Here is a tiny trained network, its code and every weight. The questions are about switching its units off for an input and a class, where a switched-off unit gives its printed mean instead of its output.

import numpy as np


def w(rows, s, z=0):
    codes = np.array(rows[::2]) - 128.0
    scale = np.full(codes.shape[1], s)
    scale[-1] = z or s
    return codes * scale


def norm(h):
    return h / np.sqrt((h * h).mean(-1, keepdims=True) + 1e-5)


def f(y):
    return np.maximum(y, 0)


def log_softmax(a):
    a = a - a.max(-1, keepdims=True)
    return a - np.log(np.exp(a).sum(-1, keepdims=True))


def net(x, mask):
    res = np.array(x, float).reshape(1, 3) / 4 @ E
    u = 0
    for l in range(2):
        y = f(norm(res) @ A[l][:, :-1].T + A[l][:, -1])
        res = res + np.where(mask[u : u + 10], y, B[l][:, -1]) @ B[l][:, :-1]
        u += 10
    return log_softmax(norm(res)[-1] @ U[:, :-1].T + U[:, -1])


A, B = {}, {}
E = w([
[148,148,114,91,67,74],'x0',
[123,160,249,89,93,129],'x1',
[101,161,160,200,149,35],'x2',
],0.013)
A[0] = w([
[150,168,211,72,98,148,66],'L0N1',
[149,159,251,134,124,150,2],'L0N2',
[131,80,133,144,156,133,99],'L0N3',
[63,75,221,182,199,213,41],'L0N4',
[74,196,174,189,145,89,41],'L0N5',
[127,156,171,105,151,122,5],'L0N6',
[174,128,135,52,135,186,56],'L0N7',
[166,160,121,89,106,94,5],'L0N8',
[131,78,93,111,127,139,157],'L0N9',
[173,152,117,71,39,68,58],'L0N10',
],0.013,0.0055)
B[0] = w([
[65,126,135,188,57,188,254],'L0N1',
[123,86,70,161,33,185,243],'L0N2',
[88,171,103,102,131,113,151],'L0N3',
[72,69,143,31,164,48,240],'L0N4',
[252,218,139,109,146,115,238],'L0N5',
[117,140,101,152,45,149,151],'L0N6',
[223,163,204,130,162,162,216],'L0N7',
[101,87,120,63,146,67,149],'L0N8',
[137,155,140,203,143,132,200],'L0N9',
[86,30,104,57,205,113,224],'L0N10',
],0.011,0.0073)
A[1] = w([
[227,92,124,119,99,226,2],'L1N1',
[169,162,141,135,197,126,98],'L1N2',
[197,227,111,174,101,58,47],'L1N3',
[123,109,135,70,153,181,103],'L1N4',
[140,153,58,143,127,120,76],'L1N5',
[142,133,79,56,81,85,37],'L1N6',
[128,159,10,191,126,133,101],'L1N7',
[198,91,191,92,93,203,124],'L1N8',
[94,58,50,149,174,111,128],'L1N9',
[201,161,160,87,152,181,72],'L1N10',
],0.012,0.0054)
B[1] = w([
[157,190,162,196,223,67,206],'L1N1',
[195,128,166,125,106,114,176],'L1N2',
[151,137,105,156,254,192,215],'L1N3',
[129,168,104,76,192,22,189],'L1N4',
[179,65,145,121,60,144,168],'L1N5',
[169,147,129,50,203,101,151],'L1N6',
[88,140,149,143,12,184,214],'L1N7',
[148,138,65,200,132,131,254],'L1N8',
[69,139,214,79,71,131,217],'L1N9',
[168,179,78,151,170,31,186],'L1N10',
],0.0098,0.0083)
U = w([
[251,155,147,195,211,125,32],'0',
[114,100,144,171,7,200,255],'1',
[87,25,129,6,192,77,121],'2',
],0.014,0.00095)

Each question gives the input, the list of numbers given to net, and the class t.
The units are the neurons (one row each of A and B). Each row of codes is followed by its name. A weight is (code - 128) times the scale printed after its matrix; where a second scale follows, it is the last column's (A, B and U).
mask holds one flag per neuron, layer by layer. A switched-off neuron (its flag False) gives its mean, the last column of its row in B, instead of its output. The means were averaged over made-up inputs and are rounded, as every weight is.
A unit's drop is (log p(t) with every unit on - log p(t) with that unit switched off) / (log p(t) with every unit on - log p(t) with every unit switched off).
The circuit of an input: a set's keep is (log p(t) with only the set's units on - log p(t) with every unit switched off) / (log p(t) with every unit on - log p(t) with every unit switched off). Starting from the 12 units with the biggest drops (on a tie, the unit counted first), units are removed one at a time, each time the one whose removal leaves the highest keep (on an exact tie, the one counted first), for as long as the keep stays at least 0.8.
circuit, biggest first: the units of the circuit, biggest drop first
top k neurons: the k neurons with the biggest drops, biggest first
k most important neurons of layer l: the k neurons of layer l with the biggest drops, biggest first
drop of u: that unit's drop, to one decimal
input [8,4,-7], class 2: circuit, biggest first : L0N10
input [-4,-5,4], class 1: 2 most important neurons of layer 0 : L0N7, L0N10
input [1,7,4], class 1: top 3 neurons : L0N1, L0N2, L0N7
input [4,-1,-3], class 2: top 2 neurons : L0N10, L0N5
input [5,-3,-6], class 0: 3 most important neurons of layer 0 : L0N7, L0N4, L0N9
input [5,1,-5], class 0: top 2 neurons : L0N7, L0N4
input [-8,-3,-6], class 2: 3 most important neurons of layer 0 : L0N4, L0N5, L0N3
input [-6,8,7], class 1: 3 most important neurons of layer 0 : L0N2, L0N7, L0N4
input [4,4,1], class 1: top 2 neurons : L0N1, L0N4
input [-4,-7,6], class 1: top 2 neurons : L1N7, L0N7
input [7,-3,-5], class 2: 3 most important neurons of layer 0 : L0N10, L0N5, L0N8
input [5,-5,2], class 1: top 2 neurons : L0N4, L1N7
input [7,-4,-8], class 0: drop of L0N9 : 0.1
input [-7,0,4], class 2: top neuron : L0N4
input [0,5,-8], class 0: drop of L0N7 : 0.2
input [2,-8,-5], class 1: drop of L0N5 : 0.2
input [8,5,-4], class 2: drop of L0N10 : 4.4
